Each row is followed by its class.
[  2.0   7.7   6.8  -3.2   1.0 -10.9   2.0  -6.4  -5.4   2.4  21.5   1.1
  -4.5  -6.7  -1.2  -7.0   1.2   4.4   4.0 -10.8  -8.4  -3.5  -2.5 -15.8
  10.6  -7.4  -6.2]  Tadut
[  2.8 -11.3  -9.5   7.2   7.8  10.5  18.4   9.1   3.0   9.3   8.4   0.3
  -0.1   5.1   5.5   2.4   3.8   0.9  -9.6   0.5  -6.6   3.8  -3.0 -13.0
  12.7   8.5  12.4]  piz
[ 12.1   4.7  -4.3   2.7  11.4  -3.7  -3.1   7.0  16.6   2.5  -1.7  -1.9
 -11.7  -0.8   4.0  12.1  10.2   2.0  11.4  -3.5   6.0  10.9  -3.5   7.4
 -13.0  -8.5  -7.4]  Tadut
[  8.9  -0.4  -0.2  -1.4   6.4  -4.5  -0.7  -4.4 -13.7   0.6 -30.0  -9.0
  -3.4   3.0   9.3  30.0  -7.8   4.3  15.2   0.3   8.4   2.0   1.5 -14.6
  -8.4  -4.2 -16.8]  Tadut
[ 15.2 -13.5  -7.7   6.0  -2.3  14.2   3.7   1.8  11.7  -2.1   5.1   7.2
   3.0  -2.1  -8.7  13.2  -2.9   0.0 -27.4   0.9  -9.2 -12.6  -3.6   8.4
   4.3  14.0  -0.2]  piz
[  5.4   3.3   0.5  -1.9   9.1  -1.1   6.7   1.7  11.8   9.3  -9.9  -4.5
  -5.6  -1.5   6.3  20.6  -4.9  -0.7  29.3  -0.4   2.2   4.3   5.5 -23.1
  -3.7 -37.6  -6.9]  Tadut
[  7.1  -8.5 -10.6  11.0  -3.2   3.0   5.7   3.2  10.4  -2.3  -1.8   3.2
  -1.3  -3.9  -6.2 -13.9   6.7  -4.5 -27.6   8.0   7.9  -5.5  -2.6  20.2
  -2.1  36.9   5.1]  piz
[ -8.5 -15.7 -13.8   1.7 -10.7   7.9  12.5  -0.4  -8.0   3.2  14.9  -4.4
   8.2  -2.0  -9.2 -31.8   4.7  -0.6 -20.3   6.4  -6.9  -5.4  -3.2 -11.7
  18.7   8.1   9.6]  piz
[ -0.1   1.3   0.9  -1.1  -0.5   0.0   5.3   7.0   3.5  -0.4  16.0   2.1
  -3.9   0.2  -3.4 -11.7   3.3  -1.2   3.3   3.2  -4.1  21.1  -1.3  19.2
  -0.6  17.4  17.8]  Tadut
[-11.8  -8.1 -11.3  -2.1  -5.6   6.4  11.4   4.1 -14.0  12.8   8.7  -0.8
   5.7   4.2   9.7   4.1  -0.5   7.8   0.7   1.2   9.1  24.2  -0.3  -5.0
  17.5  19.4  25.1]  piz
[  1.8 -10.0 -10.9   5.8  -2.5   8.9  14.8   7.1   3.9  15.3   6.0   2.1
   2.8   2.5  -2.1 -15.4   4.9 -11.0 -12.6   0.5  -0.4   2.2  -0.5  -0.4
  12.2  14.7  14.1]  piz
[  8.2 -11.3  -7.5   6.6  12.5   4.3  12.1  13.0  29.8  16.1  14.5   8.3
  -1.5   0.5  -5.2 -51.0   1.9  -2.7 -21.1   1.4  -8.5 -10.3  -3.3 -10.7
  20.6   4.5  12.9]  piz
[  8.9   1.5  -1.0   5.7   6.3  -4.5  -4.7   1.5   1.4   4.1   5.7   3.3
  -3.7  -2.6  -0.3 -14.4  -2.0   3.1 -16.7  -6.7  -3.3 -18.0  -2.3  -9.3
   0.8  17.4  -6.1]  Tadut
[ -5.2 -11.9  -1.2   3.9  -3.3  13.2   9.0   6.8 -30.3   0.1  22.4   6.6
  11.6   5.1   1.3  14.5   8.4   7.7 -10.4   2.1  -2.4  33.3  -5.5  23.1
  10.1  34.1  32.4]  piz
[ -3.6   2.8  -2.4   7.5   9.7  -4.4   2.7   9.2  10.0  10.6  21.4   3.1
 -11.2   6.4   5.9  -3.7   3.0   7.0   8.0  -3.1  -4.1   9.2   2.4 -21.8
   1.5   6.4   8.5]  Tadut
[ 15.7   8.2  -2.0   5.9  17.6  -8.2   0.7   7.8  35.1   9.7  -0.3  -2.5
 -18.7   0.6   6.6  -2.4   1.8   0.9   5.7  -3.6   2.8  -2.0  -3.2 -13.8
 -12.1  -5.4  -9.9]  Tadut
